In the rows, zero is written as 128.
Here are made-up nodes, facts about them, and rows of numbers that follow some of those facts. Name the node behind each unnamed row.

Some facts about the nodes:
dronem -δ-> siple; gropem -δ-> toriskan; bimur -δ-> zokla; busta -δ-> drobobruk
gudos -δ-> sasebok; zalidor -δ-> roflon; klenar -δ-> grobrum; nufes -δ-> fiske
stoso -δ-> driski; destol -δ-> skorin; pigel -δ-> temur; skorin -δ-> beto
sotral -δ-> somi; trinu -δ-> zivopan; zivopan -δ-> regral; zuzak -δ-> goritos
somi -δ-> busta; loflamun -δ-> briklonal; roflon -δ-> rilu; gifil -δ-> zoste
drufi -δ-> flapluk; lodri -δ-> govir; dromos -δ-> plorum; klostir -δ-> gudos
dridrur -δ-> nufes; fiske -δ-> gostus; rogrum -δ-> tridun; plorum -δ-> vinu
vanoplor -δ-> vuru; sasebok -δ-> zetrim; flapluk -δ-> mebal; muvem -δ-> rila
klistus -δ-> fazo; dudrum -δ-> brunus; govir -δ-> briplople; grobrum -δ-> fegrozer
drarim -δ-> stiran; mefeflam -δ-> tututok; briplople -δ-> mefeflam; muposke -δ-> nafal
tradrinus -δ-> grupam; plibris -δ-> pires; grepen -δ-> gratrer; drekluk -δ-> dromos
kletar -δ-> muvem; toriskan -δ-> destol; drestil -δ-> noflur; driski -δ-> sipluklon
dulafe -δ-> tesu; tesu -δ-> kluvol; briklonal -δ-> zuzak; pone -δ-> zalidor
grodak -δ-> stalol; meruk -δ-> dulafe; stiran -δ-> skesufun; zokla -δ-> trinu
goskes -δ-> lodri; gostus -δ-> kletar; drigre -δ-> dridrur; tridun -δ-> drigre
vuru -δ-> rogrum; kerik -δ-> nodakem; fegrozer -δ-> sura; nakli -δ-> stoso
temur -δ-> dudrum; flagu -δ-> foma; tututok -δ-> drarim; kluvol -δ-> dostim
stustinu -δ-> skogro; lifa -δ-> gifil; skogro -δ-> kede; mizak -δ-> drekluk
drobobruk -δ-> pone; daflum -δ-> flagu; nodakem -δ-> trustuna; flegi -δ-> plibris
skoplur -δ-> drestil; sitram -δ-> stodalor; nafal -δ-> grodak; stalol -δ-> nakli
delefles -δ-> damel; roklebrom -δ-> goskes; gesis -δ-> klenar; sepla -δ-> lifa
famar -δ-> skoplur; gruflu -δ-> famar; zoste -δ-> dronem; trustuna -δ-> breki
gratrer -δ-> vanoplor; goritos -δ-> daflum; stodalor -δ-> flegi; rila -δ-> delefles
tradra -δ-> gesis; gotral -δ-> grevi; vinu -δ-> drufi; dostim -δ-> klostir
breki -δ-> sitram; grevi -δ-> muposke; noflur -δ-> roklebrom; brunus -δ-> grepen
fazo -δ-> bimur; zetrim -δ-> brera; foma -δ-> kerik; beto -ω-> drarim
dronem -ω-> pires; gropem -ω-> rilu; busta -ω-> nodakem; gudos -ω-> drigre
nufes -ω-> mebal; rakan -ω-> zuzak; pigel -ω-> keki; keki -ω-> zetrim
skorin -ω-> vuru; sotral -ω-> trokluk; zivopan -ω-> dridrur; zuzak -ω-> stalol
somi -ω-> mizak; loflamun -ω-> trustuna; mebal -ω-> sinam; gifil -ω-> tradrinus
lodri -ω-> driski; klostir -ω-> lifa; rogrum -ω-> noflur; vofaklem -ω-> kletar
brera -ω-> zeklozon; vanoplor -ω-> busta; fipo -ω-> fegrozer; klistus -ω-> sepla
tratur -ω-> stodalor; lobabre -ω-> nufes; grobrum -ω-> temur; temus -ω-> pliklo
drarim -ω-> tibruk; kletar -ω-> pigel; pliklo -ω-> gesis; drestil -ω-> kasom
tesu -ω-> beto; pone -ω-> drefebrum; kasom -ω-> klistus; meruk -ω-> brera
skitres -ω-> gifil; leger -ω-> bimur; goskes -ω-> vinu; gostus -ω-> tridun
drigre -ω-> vofaklem; vuru -ω-> grobrum; fegrozer -ω-> gruflu; pires -ω-> skitres
nakli -ω-> grevi; temur -ω-> dudrum; tututok -ω-> lobabre; skufozel -ω-> nafal
trokluk -ω-> drestil; lifa -ω-> rila; siple -ω-> loflamun; skogro -ω-> delefles
mizak -ω-> goskes; nodir -ω-> goritos; nodakem -ω-> skorin; skoplur -ω-> tratur
sitram -ω-> gostus; nafal -ω-> rogrum; stalol -ω-> famar; kede -ω-> sitram
roklebrom -ω-> tututok; drefebrum -ω-> sasebok; gesis -ω-> rakan; sepla -ω-> dronem
famar -ω-> nakli; sinam -ω-> zoste; zoste -ω-> gropem; trustuna -ω-> grepen
goritos -ω-> mefeflam; stodalor -ω-> gotral; rila -ω-> gudos; gotral -ω-> nodir
vinu -ω-> mugru; zeklozon -ω-> pone; grevi -ω-> skufozel; noflur -ω-> destol
bramemo -ω-> lodri; zetrim -ω-> veskosem

Known rows:
fazo: [170 127 110  87 110 116  93 114  90 122 127 106  77 105 187 126  99 101
 133 107  60 157 188 153 126 143 124 141 153 100 119 131 123  91 127 119
 114 113 117  90 158]
delefles: [149 156  95  83 108 117 105  94 109 143 116 134  81  43 176 151 117  88
  99  99  36 179 169 143 137 131 148 143 163 122 137 135 143 100 116 120
 105 149 121  59 187]
skoplur: [135 109  96 109 103 151 130 124 101 101 128  86  86 102 162 135  97  95
 151  92 106 149 195 191 100 125 127 119 165 128 114 147 126  77 115 130
  96 111 163  99 100]
temur: [147 112 154 108 119  85  52  60 117 123 111 102 114  93 161 171  81  82
 158 105  73 187 155 177 108 144 145 140 189 148 112 118 116 172 110 127
 104 146 124 115 140]
klistus: [147  85 109 118 160 131 113 138  80 125 108  61  94 107 129 137  80  43
 151 120  92 169 163 146 116 144 163 126 158  94 174 127  92  86 118 160
 108 122 133  98 177]
roklebrom: [148 114 103 107 107 145 117 127  95 100 108  99  75 109 160 123  88  88
 147 103 105 157 184 185 105 145 123 131 176 115 116 149 142  81 125 145
 102 126 150 100 108]
foma: [180 116 122  99 129  77  76 124  86 147 124 102  89  95 201 107 110 106
 131 110  63 148 190 149 144 138 104 130 153  92 135 108 106  78 124 113
  95  94 107  88 163]
gesis: [140 109 129 107 179 115 116 107  52 118 157 116 107  99 193 147 114  46
 122 117  89 188 177 170  90 123  79 138 171 106  89 132 148  94 147 161
  98 120 134  84 129]
flapluk: [171 130 112  86 104 111  95 116  93 124 127 107  79 102 188 128  98 101
 129 115  64 156 185 156 125 141 127 143 152  99 122 132 124  92 125 122
 108 112 115  90 155]
grevi: [177 103 131  82 145 181  86  92  93 142 139 118  78  52 134 122 114  97
 179  98 108 123 179 137 150 139  98 130 164  85 142 124 153 121 132 148
 109 120 137 138 120]
kletar: [115 133  95  95 110 138 100  96  94 156  85 120  72  67 140 159 168  59
  68  75  72 157 177 156 144 151 110 154 206 130 148 152  85 144 157 140
 111 139 137  39 136]
muvem: [147 155  92  76 112 114 108  94 109 146 114 134  76  48 169 152 119  84
  99  98  39 172 171 143 135 138 144 142 160 114 133 134 138  98 116 121
 109 147 122  64 183]
dronem: [148  90 109 111 146 122 119 145  80 127 112  67  96 106 133 138  81  45
 143 137  95 170 158 150 116 143 163 129 162  96 177 130  95  92 113 166
  98 117 133  96 169]
famar: [164 106 118  99 140 175 142 102  64 100 159  91  88  62 170 134  97  76
 153 106 130 139 187 166  96 109  91 139 168  93  96 145 178  98 143 137
  83 131 164 113  93]
grodak: [171 127 110  87 111 116  95 116  90 120 126 103  75 105 187 126 100 100
 132 106  62 157 186 157 126 142 126 141 150 100 120 129 126  89 125 121
 112 113 117  89 156]
bimur: [172 128 111  87 108 114  94 115  91 121 126 105  76 105 186 127 100 100
 132 108  60 158 187 155 125 142 126 143 150  98 121 130 124  92 127 120
 113 114 115  90 158]
rilu: [174 134 110  79  94 101 101 124  98 123 118 115  81 104 190 123  94 103
 125 127  65 159 180 160 127 148 121 139 157  99 121 141 133  89 123 129
 106 115 114  88 152]
temus: [146 111 118 101 141 118 102 116  84 126 127 110  94  98 167 136 108  71
 136 109  84 169 178 168 112 142 105 130 172 113 119 131 125 100 128 153
 105 115 132  94 131]
vofaklem: [137 105 115 110 103 136  86 118  77 130  95  93  75 119 160 132 153  77
  96  86  94 149 188 166 141 152  95 153 198 120 140 152  76 141 167 139
 111 108 130  58 110]
damel: [150 157  99  82  99 111 110  97 112 145 118 140  83  42 177 152 119  88
  96 111  40 179 165 145 138 132 146 144 165 121 138 137 145 103 113 126
 100 147 119  59 180]

Rows to name:
No name comes twice in this set of rows, the named rows included.
[154  95 131 131 167  85  63 114  85 167 114  99 103  93 176 109 120  85
 133  84  96 143 175 167 142 143  98 118 180 103 141 104  98  64 120 141
  91 103 130 105 133] | loflamun
[170 128 142  86  96  91  65  61 113 127 125  85 119 111 179 167  75 106
 133 112  48 175 163 155 122 132 148 144 166 122 106 137 127 147 127 106
 117 142 109 101 169] | dudrum
[156 102 135 115 157  54  59 126 101 119 105 132  66  68 184 114 115  69
 188 106  83 168 192 190 107 166 102 132 176 135 129  70  85 142  86 126
  76 100 123 106 128] | nodakem
[118 113 107 102 120 132  97 115 116 144 152 119 114 112 155 151 124 101
 149  94  74 167 190 180 123 130 116  97 154 143 127 132 102  72 100 160
 118  83 141 106 121] | tratur
[149  96 113 108 143 122 112 134  82 130 115  81  96 102 140 138  89  54
 142 126  91 166 166 155 117 144 146 129 167 101 163 130 102  96 117 162
 102 118 133  96 157] | skitres
[147 115 115 102 104 122  97 125  87 130 113 103  85 108 169 132 126  81
 118 113  97 154 181 170 129 148 107 141 185 114 138 142 104 119 140 149
 100 108 131  82 115] | zetrim
[144 106 115 103 140 131  91 117  91 126 116 109  83 103 157 128 109  78
 148  96  84 161 185 166 119 148 112 127 171 114 128 127 117  97 124 148
 113 115 134  98 135] | tesu
[141 110 107 111 110 154 111 127  89 102 124 102  73 112 161 131  98  81
 151 101 106 161 182 186 106 145 129 134 173 120 122 142 128  89 118 153
 107 118 148 103 104] | goskes
[142 102 114 108 153 139  84 107  91 124 114 105  80 105 155 126 107  79
 152  80  76 163 190 167 120 148 113 125 169 116 125 125 116  92 128 143
 122 119 136  99 141] | meruk
[162  99 148 128 208  83  90 105  35 159 172 111 123  78 216 126 129  54
 112 111 107 162 168 159 116 112  55 135 178  83  98 108 145  65 146 155
  73 109 125  95 126] | zuzak
[144 114 123 109 136 100  78 113  96 112 112 123  66  84 169 133 104  67
 168  97  89 165 180 190 102 162 126 142 178 131 119 101 105 125  96 139
  94 121 134 107 122] | busta

Now the same nodes, written a new way:
Some rows with their names:
veskosem: [162  49  51 193 165 104 157 123 162  89 183 131 145 122 113  85  97  96
 147 157 163 131 114 131 143 138 116  68 174  98 182]
tututok: [180 139  71 155 134 137 175  77 179 163 149  76 117 135 121 149  70 111
 111 116 164 102 113 129 143 112 111 109 115 111 163]
dostim: [175 122 101 146 166  96 147 100 164 113 166 108 157 118 123 129  88 102
 129 117 129 132 123 114 146 109 103  80 137 111 155]
fegrozer: [172 121 100 144 167  97 149 102 162 111 168 113 158 115 121 126  92 105
 129 119 129 131 120 116 149 108 107  80 129 111 156]
trokluk: [180 119 121 112 192  99 131  87 199 119 130 122 110  85 152 134  95 144
  98 107  58 129 148 134 138 136  82  60 114 136 139]
tesu: [174 137 105 144 178 100 142  97 172 107 175  97 156 118 119 140  90  97
 117 114 124 132 128 119 145 115 111  85 130 114 143]
gotral: [161 132 109 141 163  87 173  95 160 113 159 100 148 113 119 117  98  95
 125 132 130 127 113 111 141 139 107  81 129 107 145]
drarim: [184 130  87 148 171  94 162  95 188 133 161 116 134 139 115 121  52 123
 127  97 149 129 104 105 148 121 107  95 120 125 151]
fiske: [184 123 111 145 177  93 149  76 155 107 173  99 160 126 120 134  93 105
 128 113 135 137 131 121 146 114  93  84 144 104 177]
stodalor: [144 105 112 138 190  81 143 102 161  92 178 103 170  91 108 128  88 110
 123 131 113 120 123 130 132 100 114  81 112 108 156]
gostus: [183 127 109 148 180  90 151  75 153 108 175 103 158 122 117 137  94 104
 131 115 137 140 133 119 145 111  90  82 143 103 181]
skufozel: [183 144  91  94 143  95 153 112 119 159 179  81 180 135  87  98  87 104
  84 107 128 153 164  81 143  80 128  74 162  81 168]
skorin: [167 119 104 147 170  92 147  99 164 104 170 110 157 110 121 130  93 102
 132 121 123 131 121 118 147 111 107  83 127 110 154]
tibruk: [172 105  97 150 153  88 158 105 157 118 157 119 161 115 125 116  88 106
 140 121 136 129 117 114 149 103  94  77 139 110 169]
drobobruk: [199 124 103 161 159  95 129 100 184 136 165 101 158 131 129 139  73  98
 123 117 141 131 132 120 140 108  86  69 160 121 165]
stoso: [169 122  94 142 166 102 161 102 156 110 171 114 160 116 121 121  94 112
 131 113 126 135 116 111 153 107 109  88 123 113 154]
dromos: [144 109 117 131 173  78 129 106 151  90 164 112 156  96 117 120 112  88
 133 126 122 117 129 121 157  94 118  77 129  95 157]
vinu: [143 105 115 133 170  77 133 110 148  90 164 115 156  94 120 120 113  89
 136 126 119 115 127 120 157  92 117  77 130  93 158]
vanoplor: [184 137 113 146 180  99 123 107 200 100 186  96 165 126 121 144  84  96
 114 107 103 135 125 125 146 134 127  97 132 127 115]
sipluklon: [173 114  84 148 172 118 153 107 160 102 181 126 166 118 123 127  88 128
 132 104 126 140 114 115 159  88 108  92 115 116 161]

Name these rows:
No name comes twice in this set of rows, the named rows included.
[170  94  83 191 186 110 158  94 143  83 203 130 143 131 106 122 100  98
 141 141 181 133 127 123 137 123 110  78 161  86 186] | kletar
[219 145  68 105 159 133 175 108 105 146 182  88 209 144 120 108 110  96
 106 109 122 159 130 102 150  85  87  65 154 133 148] | famar
[165 148 131 196 167 117 184  98 106  91 211 158 150 137 103 147  88 105
 140 125 224 120 121  91 131  79  99  94 130  77 173] | rila
[179 143  82  88 153  98 167 111 116 152 175  84 177 134  88  93  92 103
  91 104 125 152 148  84 151  88 126  78 147  92 155] | grevi
[150  95 107 142 179  93 121 112 155  80 173 128 163  93 124 129 106 108
 142 118 118 121 128 127 163  76 120  85 124  96 166] | mebal
[188 123  77 149 181 104 151 100 189 131 168 126 136 143 115 125  44 136
 128  81 148 130 102 106 155 102 110 103 115 133 158] | skesufun
[161 120 133 147 197  43 142 112 172  76 170 138 168 112 116 102  86 102
 148 119 109 150 109  92 144 144  99  66 142 118 142] | gropem
[153  83  57 190 143 112 155 163 189 115 175 130 134 116 119  88  85  75
 129 172 162 110 103 117 132 139 131  59 157 114 123] | pigel
[178 122 118 122 182  91 131  83 202 120 128 110 125  85 153 142  92 135
 112 109  62 132 139 135 143 133  81  66 115 134 148] | kasom
[185 111  87 157 153  92 175 101 176 137 148 123 141 136 122 109  57 127
 138 108 155 129  97 104 145 114  90  84 130 122 171] | mefeflam

